The symbols move the states like this.
from | ri pe
vam | sor foz
gil | zor tis
lin | mor zek
sof | zul naz
loz | sem daf
sem | bog buk
tis | lin gil
kis | gug dep
buk | daf sem
siz | kup fos
naz | loz sof
ris | pim pum
mor | kaz tid
tos | kuz kop
sen | kis rig
viz | mas deg
nir | lor vin
tid | zek mor
kop | vov tos
vov | tid kaz
rig | vam sen
foz | sen vam
sor | buk bog
kaz | tos vov
tel | guf vip
vef | siz seg
zek | gil lin
bof | vin lor
kup | vip guf
zul | tis zor
vin | kiz nir
dep | rig kis
fuv | nir kiz
fos | seg siz
bog | foz sor
seg | viz vef
zor | naz zul
deg | vef viz
pim | dep gug
gog | kop kuz
dok | deg mas
mas | ris dok
kiz | gog fuv
gug | pum pim
lor | tel bof
guf | fos kup
pum | dok ris
kuz | fuv gog
vip | bof tel
daf | sof loz

The rows follow the links: the fewer symbols apart two states are, the more alike their rows tend to be.

Named rows; a name shown again gets a slightly different row:
deg:  197    14   -57   -43    20   134    53    79  -236   235    21    58   133  -150   -11    90   -63   -18   -24   -27    83   138   109   -85    74    26    51    84  -252   146   -68    65   205    25    -8    44    11    61   137  -151    22    17  -200
lin: -200     2   120     2   -79   -35  -126   -16   230  -211   -13  -132   -61   125   -11  -167   121    -2   -37   -16    -7  -121  -183   125     8    15    71  -160   234   -13    84     0  -204     6    24   -88    -7   -61   -24   154   -36     5   214
siz:  211     3    18   -65  -123   152     2    93  -276   232     3   -13   121  -143    14   -27    31   -11   -35     4   119   103   -33     5    69    15   142   -24  -251   175    32    93   179    31   -12   -22   -18   -35   152  -164    17    10   -76
sor:  155   -15   145     5    85    41   -96    34  -196   165    16   102    77  -102    10   153    91    -2    10    -8    54    62   182   105     6    -8   252   154  -186    35   -87     0   139    -7     8  -109    34   289    28  -105   -56   -17   187
seg:   98    -7  -141   -37  -120   111   121    62  -111   100     1   -86    57   -51    21  -125  -148    -1    -1    -3    70    34  -152  -138    33     1  -151  -120  -119   121    67    37    93   -13    -5   104   -28  -278   110   -60    94    -6  -331
mas:  179     5  -109    19  -204   -36    62   -48  -198   153    -2   -97   -81  -129     4  -160   -97    17    26   -12   -54    96  -147   -97    -7    -5   -22  -138  -210   -70    71   -49   198   -16    -1    82    13  -248   -77  -140    29    -8  -140
nir: -159   -20  -113     9   199     2   106   -21   206  -171    -3   112    48   135    11   182  -124    -6   -11    -3   -25  -120   155  -115    -3    31  -230   136   225    18   -86    -8  -177    31    13    84     4    47   -13   142    62   -12  -193
loz: -177   -32   -61   -44   -34    68    52    65   238  -219    13   -96    27   137    -2  -112   -59     6     4    -4    75  -114  -147   -67    48   -34  -192  -121   225    82    54    50  -170     6     0    52    -6  -222    80   162    27    -6  -208
kis:   38     2  -198    56    44  -188   144  -143   -44    47    -8    73  -160   -21     4    41  -176    -9    -4   -12  -157    51    86  -190   -25     4  -247    65   -49  -209   -33   -89    61    10     8   160    18  -118  -176   -53   118   -12  -247
lor: -102     0  -160   -24   166    84   111    68   140  -122    -9    82   116    72     0   123  -151    -9   -23    31    62   -67   176  -149    37     6  -244   144   141    94   -66    34   -86     6     8   110   -29    10    71   126    40    -2  -294
ris:  216    -2   -54    45  -156  -124    50  -106  -229   205     5   -59  -127  -157     6  -118   -68    22    11     3   -86   104  -117   -55   -55    -6    42  -102  -271  -142    55   -84   189    -8    -5    40   -22  -170  -120  -156    21   -21   -27

Each walk starts at a row. The symbols on each line, taken left to right, move it on to the next state.
Each answer is a row, close to the row of the state it stands for.
---
 -29     1  -173    78     7  -189   129  -164    20   -25    19   -12  -171    37   -20   -10  -173     4   -23     4  -146     5    -7  -181   -71     4  -257   -13    44  -209   -13  -103   -35    -7     0   159    22  -214  -204    30    80   -17  -195
ri pe pe pe pe ri:  107    -7  -168    66   104  -139   136  -132  -123   103     7   121   -90   -67    -7   160  -189    -9   -17    10   -87   104   155  -186   -73   -14  -196   135  -149  -152   -76   -53   105    15    30   122     3   -38  -105   -76    62     8  -269
pe ri pe pe:  203    -3     7    67   -45  -147   -23  -141  -236   242     8    44  -118  -156     0    30    26    23   -13   -13  -135   124    27    16   -59   -12   141    35  -244  -177   -10   -85   223   -12    -5   -19   -12    92  -169  -167   -25    -5   131
---
  63     3  -144   -61   -61   168   118   124   -48    67   -40   -49   113   -26    -2   -83  -158    12    -4    47   120    21   -67  -161    43   -12  -170   -38   -63   196    42    60    46     1     2   119   -12  -237   126   -26    80    -3  -418
pe pe ri pe pe ri:  143    -6  -157   -30  -178    25   106    68  -177   168   -13   -92     8  -102    15  -168  -138    -4     6    12     8   103  -170  -129    11    -2  -105  -142  -204    49    88    30   152   -15    10   110   -58  -293    33  -119    38     8  -259
pe ri ri ri pe:  -21     5  -167   -65    14   176   130   133     6    -2   -33    27   143     1    32    -3  -174    -1    16    13   126    -8    37  -163    69    16  -229    14    27   206    22    81   -13    -5     3   116   -14  -137   152    -6    56    29  -388
---
 210   -10    -5    28  -109  -155    25  -133  -262   234     0   -28  -155  -142     7   -41    19    -1    -2     3  -136   124   -30   -32   -67   -14    89   -30  -258  -182     5  -100   183   -30     9    17    17   -42  -146  -197    15   -25    76
pe pe ri pe pe ri:  188     7    37    47     9  -116   -47   -80  -245   243    -6    62   -82  -120     6    97    59    -3    13    -1   -80   110    84    23   -56    -9   178    93  -249  -145   -40   -53   191     9   -28   -28    17   187  -111  -178   -28     0   177
pe pe ri pe pe pe:  -97    19  -141    41   -70  -134   121  -106   104   -73     6   -63  -162    57    30  -112  -151     3     5   -14  -111   -58  -103  -169   -64    -8  -261   -81   100  -178    26   -60   -73   -22     6   113    21  -274  -130    57    50    -2  -187
---
 -89    22   172   -50   -65   166  -133   158    83   -78    19   -93   122    67    -2   -92   190    -1   -17   -15   154   -61   -94   192    78     4   214  -110   119   191    58    61   -77   -16    -3  -107    30    93   165    66   -65   -20   217
ri ri ri ri ri ri: -230    22   -44    43   128  -138    22  -114   251  -223     7    60  -103   125     4    73   -31   -18    -4    11  -114  -135    90   -49   -56    -4  -162    57   277  -157   -51   -51  -179    17    -1    23     5     8  -146   162    11    36    18
pe pe pe ri pe: -205     8   -13    67    76  -175   -17  -124   245  -224   -16   -30  -151   103   -11     1    -1     2     0    10  -123  -116    10    17   -43    23  -123   -20   270  -182    -4  -109  -195    24    15     5     0   -10  -158   178     9     7   109
---
 180    -2   103    37    67   -42   -66   -24  -226   186    12   143    -8  -127   -13   133    86    14     2     4   -49    97   149    67   -16     0   209   131  -238   -70   -83   -33   159     1    18   -64    21   253   -72  -158   -24     8   204
pe pe ri ri pe ri: -156    -5  -140    24   -85   -76    91   -73   136  -112     5   -79  -129    76    14  -149  -138    -2    -4     9   -64   -79  -162  -131     9     4  -242  -119   155  -106    56   -59  -124     5    13   102    17  -265   -67   109    53    -6  -196
ri pe ri pe pe ri:  104    -5   145   -27    72   102  -107    98  -127   108    16    90   125   -69   -10   129   138    16   -10   -11   128    73   136   157    79    -6   268   111  -124   119   -54    65    73   -12    25  -130    14   273   115   -92   -45    -7   213
---
-229    17    48    34    19  -136   -31  -123   272  -234    19   -70  -157   124    -8   -66    24   -25    11     1  -131  -119   -71    20   -61     7   -61   -66   241  -161    30   -31  -208    21    10   -27    -7   -51  -134   166     6     2   180
ri pe ri ri pe: -220    12    85    25   -42  -114   -72   -72   245  -213    24  -100  -115   128     4  -135    87    -7   -33    -9   -92  -124  -149    78   -10     9    14   -97   256  -101    50   -71  -196    -1    13   -51     1   -66   -98   191   -40    10   226
pe ri ri ri ri: -192   -10   -32   -55     8   144    32   134   252  -232    -2   -55    95   148    10   -65   -30    14     8     9   111   -99   -77   -23    72    -2  -162   -60   254   180    41    59  -189   -21    23    26    11  -132   124   150    15   -32  -139
---
-170    -6   -91    12   -68     1    72     7   218  -178    10   -99   -48    97    -1  -160  -101    30     4   -19    17  -114  -172   -94    -4    -6  -230  -111   229    18    61   -21  -143    -4    12    93     3  -271    21   138    67     8  -203
pe ri pe pe ri:  -22     7   183   -70   -19   189  -129   158    27   -25    14   -38   173    19   -14     5   177   -23     1   -26   182     0   -15   200    83   -16   236   -23    29   227    11    87   -16    -9     9  -103    -6   188   191     5   -86    -9   230
ri ri pe pe: -156    13   185     1   -96    73  -144    74   159  -164    18  -109    28   105    -2  -149   132    12    -5   -23    78   -81  -188   162    23    15   176  -170   209   113   106    69  -132    26    21  -127    18    -2    68   114   -59    -7   231
---
 223    13    39   -48  -156   121   -65    86  -246   227   -42   -88    71  -145   -25   -77    36   -12     1     3   117   125   -96    45    37     1   201   -87  -252   111    39    43   199     7    17   -23    21   -45   114  -189   -15    24    25
pe pe ri ri pe ri:  -78    41  -157   -48    89   132   114   127    84  -108    -4    65   177    55    14    67  -161     6     5    18   125   -48    84  -184    63    -9  -240    89    83   162   -56    92   -59    -6     0   131    -8   -96   128    63    66     2  -401
ri ri ri ri ri pe:  217     9  -114   -25    70    62    70    42  -228   221    -2   101    62  -142    -4   151  -108     1   -20     2    64   102   188  -149    31    11    -5   150  -213    61   -60    52   176    27     0    90    -5    48    75  -173    57    -3  -214
---
 183    -3    74   -21  -209    57   -61    28  -242   195     7   -83    -4  -102     3  -141   102   -28   -36     9    43    93  -149    89     0    -3   235  -140  -227    51   100    27   174    26   -19   -62     6   -63    60  -149   -46    31   135
pe pe ri pe pe:  164     7   125    12  -190   -37  -118   -51  -176   141   -30  -118   -79   -96    -2  -141   125     5    -5    23   -52    84  -155   130   -28     9   260  -139  -182   -46    75   -23   154    -8     2   -82    -8   -25   -42   -99   -67    26   228
ri ri pe pe pe: -212    11   -68    46   197   -81    66   -73   223  -205     2    88   -50   131    18   134   -53     1   -15    12   -88   -98   167   -51   -16    15  -199   136   243  -111   -78     2  -189    12    13    72   -25    46   -86   171    33    23   -84
---
 160    13  -140    40    78   -39   119   -15  -207   172    11   139    32   -98   -19   171  -161    -3   -14   -42   -22   113   181  -191   -27    24  -110   182  -188   -22   -73   -26   151    19     9    94    23    51   -33  -128    53    16  -260
ri pe pe ri ri:  243   -15   -28   -47   -40   167    -1   160  -265   226    11    26   146  -143     3    37   -30     0   -28   -10   144   142    36   -19    80    -5    90    23  -249   187    -9    55   187     1    -1    41    -1    -1   143  -165    -4     5  -148
ri ri ri ri ri:  111    13   138    30  -157  -118  -108   -98  -126   105     1   -78  -138   -86    23   -79   150    -5    -6    22  -116    40  -122   144   -51     2   249  -131  -143  -122    62   -61    91    28     0  -126   -23    21   -87  -100   -39    -5   341
